[[ 3.06 -3.30]
 [-2.52 -0.03]
 [-7.16  1.22]
 [ 1.66 -1.47]
 [-0.01 -0.40]
 [-0.39 -5.43]]
->
[[-2.52 -0.03]
 [ 1.66 -1.47]
 [-0.39 -5.43]]

[[ 0.73 -0.74 -0.51 -3.57  6.13 -2.34  5.68 -1.54]
 [ 0.59  0.64 -3.66  7.27 -4.73  1.43  1.69  2.37]]
->
[[ 0.59  0.64 -3.66  7.27 -4.73  1.43  1.69  2.37]]

[[-0.49 -0.85  1.52 -0.97 -2.63 -4.51  1.53 -4.03  1.74]
 [-0.10  0.02 -0.65  0.00 -0.09  0.44  0.41  0.62 -0.49]
 [ 0.51  1.00 -0.16  0.96  1.12  2.42 -1.23  2.03 -0.56]
 [ 0.50  0.97 -0.26  1.15  1.08  2.67 -1.46  2.48 -0.45]
 [ 0.00  0.36  0.14 -0.01  0.36  0.36 -0.11  0.17 -0.22]
 [ 1.18  1.89 -1.82  2.17  3.23  7.01 -2.71  6.10 -2.25]
 [-0.21 -0.47  0.46 -0.53 -0.97 -1.79  0.68 -1.62  0.61]
 [-0.09 -0.02  0.33 -0.45 -0.40 -0.74  0.70 -1.43 -0.10]]
->
[[-0.10  0.02 -0.65  0.00 -0.09  0.44  0.41  0.62 -0.49]
 [ 0.50  0.97 -0.26  1.15  1.08  2.67 -1.46  2.48 -0.45]
 [ 1.18  1.89 -1.82  2.17  3.23  7.01 -2.71  6.10 -2.25]
 [-0.09 -0.02  0.33 -0.45 -0.40 -0.74  0.70 -1.43 -0.10]]

[[-3.21 -2.13  5.48]
 [ 4.07 -2.79  0.78]
 [-0.09 -2.11 -3.67]
 [-5.92  3.60 -3.42]
 [-4.05 -4.37  6.09]]
->
[[ 4.07 -2.79  0.78]
 [-5.92  3.60 -3.42]]

[[ 4.71  3.95  1.07]
 [-5.18 -4.52  0.99]
 [-0.73 -1.23  7.25]
 [-4.52 -3.77 -1.57]
 [ 1.69  0.95  5.85]
 [ 4.75  3.98  0.88]
 [ 2.24  1.46  5.33]
 [ 0.05 -0.54  6.98]
 [-0.90 -0.23 -6.45]
 [ 3.30  2.46  4.00]
 [-1.31 -0.63 -6.20]]
->
[[-5.18 -4.52  0.99]
 [-4.52 -3.77 -1.57]
 [ 4.75  3.98  0.88]
 [ 0.05 -0.54  6.98]
 [ 3.30  2.46  4.00]]

[[-1.84  2.88  6.28 -0.58 -1.24  3.94  1.40  0.70]
 [ 1.90  2.50  4.07 -2.19  2.11 -5.36 -2.08 -1.63]
 [-0.81 -5.87  0.89  1.99  5.05 -0.73  1.10  1.47]
 [-1.42  1.49  1.42  1.17 -3.75 -6.16 -1.40 -3.17]
 [-3.00 -4.02  3.78  2.76  3.76  2.12 -1.55  1.63]
 [-1.01 -5.54 -1.96 -1.05  5.01  1.61 -2.51  0.83]
 [ 0.58  0.76 -3.09 -0.41  3.64 -3.39 -4.08  4.39]
 [ 0.83 -2.29  2.77 -5.13 -3.95 -2.42  3.18 -0.16]
 [-4.07  0.03  3.87  0.81  4.16 -4.09  2.21 -0.31]
 [ 0.48  1.98 -1.64 -4.09  3.83  0.39  5.66  1.00]
 [-0.42 -1.05  5.50 -4.00  1.84  0.24 -2.32  3.87]
 [-2.37 -1.54 -3.27 -2.80 -5.46 -0.62 -1.05  3.43]]
->
[[ 1.90  2.50  4.07 -2.19  2.11 -5.36 -2.08 -1.63]
 [-1.42  1.49  1.42  1.17 -3.75 -6.16 -1.40 -3.17]
 [-1.01 -5.54 -1.96 -1.05  5.01  1.61 -2.51  0.83]
 [ 0.83 -2.29  2.77 -5.13 -3.95 -2.42  3.18 -0.16]
 [ 0.48  1.98 -1.64 -4.09  3.83  0.39  5.66  1.00]
 [-2.37 -1.54 -3.27 -2.80 -5.46 -0.62 -1.05  3.43]]

[[-0.73 -0.72  0.10 -0.15  5.45  3.22  0.08 -3.97 -4.32 -1.30  0.33  1.09
  -0.23]
 [-0.08  3.05  1.59  0.30 -4.36 -0.83 -0.53  5.20  4.28  0.41  1.47  0.86
   0.07]]
->
[[-0.08  3.05  1.59  0.30 -4.36 -0.83 -0.53  5.20  4.28  0.41  1.47  0.86
   0.07]]
